Below are the code and all the weights of a small trained network. Each question names an input and a class and asks about switching units off, where a switched-off unit gives its printed mean instead of its output.

import numpy as np


def w(rows, s, z=0):
    codes = np.array(rows[::2]) - 128.0
    scale = np.full(codes.shape[1], s)
    scale[-1] = z or s
    return codes * scale


def f(y):
    return y / 2 * (1 + np.tanh(0.7978845608 * (y + 0.044715 * y**3)))


def log_softmax(a):
    a = a - a.max(-1, keepdims=True)
    return a - np.log(np.exp(a).sum(-1, keepdims=True))


def net(x, mask):
    res = np.array(x, float).reshape(1, 3) / 4 @ E
    y = f(res @ A[0][:, :-1].T + A[0][:, -1])
    res = res + np.where(mask, y, B[0][:, -1]) @ B[0][:, :-1]
    return log_softmax(res[-1] @ U[:, :-1].T + U[:, -1])


A, B = {}, {}
E = w([
[167,133,246,104,111,63,138,228],'x0',
[118,178,169,185,165,157,170,125],'x1',
[115,116,97,112,57,174,238,154],'x2',
],0.012)
A[0] = w([
[154,112,138,110,166,78,19,115,199],'N0',
[123,188,172,182,175,160,148,121,177],'N1',
[111,107,126,112,115,134,149,152,90],'N2',
[89,126,76,156,128,188,122,62,187],'N3',
[174,113,152,91,143,66,91,138,25],'N4',
[170,119,155,105,102,100,134,171,254],'N5',
[139,91,121,82,47,126,148,159,131],'N6',
[108,109,123,104,124,116,149,150,86],'N7',
[135,171,194,176,163,106,127,132,201],'N8',
[98,119,102,120,82,153,177,138,185],'N9',
[164,106,128,76,78,147,144,154,95],'N10',
[96,118,39,130,142,194,119,54,173],'N11',
[135,91,146,113,167,97,87,116,156],'N12',
[121,95,114,128,134,99,101,102,119],'N13',
[144,122,134,114,159,84,4,129,199],'N14',
[124,126,125,112,145,95,81,123,141],'N15',
[178,118,154,91,99,95,143,176,240],'N16',
],0.014,0.0057)
B[0] = w([
[72,190,89,165,97,76,33,93,218],'N0',
[139,169,164,114,206,145,160,184,182],'N1',
[130,116,111,96,134,113,122,149,141],'N2',
[157,114,88,71,188,196,99,81,231],'N3',
[130,162,156,176,46,95,108,124,168],'N4',
[102,125,158,146,109,54,120,152,201],'N5',
[90,70,118,100,121,97,167,155,187],'N6',
[116,121,126,107,125,102,130,132,138],'N7',
[99,199,176,171,171,115,160,162,185],'N8',
[139,64,130,62,95,161,146,128,188],'N9',
[80,95,104,106,118,101,161,149,167],'N10',
[175,114,49,95,174,188,103,7,254],'N11',
[93,182,101,175,83,101,95,115,170],'N12',
[90,145,91,116,129,120,106,92,150],'N13',
[59,199,102,147,97,95,53,101,220],'N14',
[97,158,111,136,114,103,103,97,161],'N15',
[71,121,135,131,97,39,130,161,207],'N16',
],0.011,0.019)
U = w([
[178,173,179,95,204,211,217,160,148],'0',
[96,37,174,96,49,59,209,216,195],'1',
[248,73,115,93,144,244,151,74,69],'2',
[138,218,237,201,238,106,196,199,247],'3',
[121,66,107,69,82,139,196,124,103],'4',
[111,184,77,141,160,137,45,58,175],'5',
[98,198,173,218,2,48,78,142,2],'6',
],0.0076,0.0024)

Each question gives the input, the list of numbers given to net, and the class t.
The units are the neurons (one row each of A and B). Each row of codes is followed by its name. A weight is (code - 128) times the scale printed after its matrix; where a second scale follows, it is the last column's (A, B and U).
mask holds one flag per neuron, in row order. A switched-off neuron (its flag False) gives its mean, the last column of its row in B, instead of its output. The means were averaged over made-up inputs and are rounded, as every weight is.
A unit's drop is (log p(t) with every unit on - log p(t) with that unit switched off) / (log p(t) with every unit on - log p(t) with every unit switched off).
The circuit of an input: a set's keep is (log p(t) with only the set's units on - log p(t) with every unit switched off) / (log p(t) with every unit on - log p(t) with every unit switched off). Starting from the 12 units with the biggest drops (on a tie, the unit counted first), units are removed one at a time, each time the one whose removal leaves the highest keep (on an exact tie, the one counted first), for as long as the keep stays at least 0.8.
units of the circuit, in order: the units of the circuit, biggest drop first
unit that matters most: the unit with the biggest drop
k most important neurons: the k neurons with the biggest drops, biggest first
drop when u is switched off: that unit's drop, to one decimal
input [-3,-8,6], class 4: unit that matters most -> N6
input [0,6,-6], class 3: 2 most important neurons -> [N1; N8]
input [1,8,8], class 0: units of the circuit, in order -> [N1; N0]
input [0,6,-7], class 6: 2 most important neurons -> [N0; N11]
input [6,-7,2], class 1: 2 most important neurons -> [N6; N10]
input [3,7,-5], class 3: 2 most important neurons -> [N1; N8]
input [8,7,-4], class 3: 2 most important neurons -> [N8; N1]
input [2,7,-7], class 3: drop when N8 is switched off -> 0.8
input [-6,-1,5], class 2: drop when N10 is switched off -> 0.0
input [5,3,1], class 3: drop when N8 is switched off -> 0.1
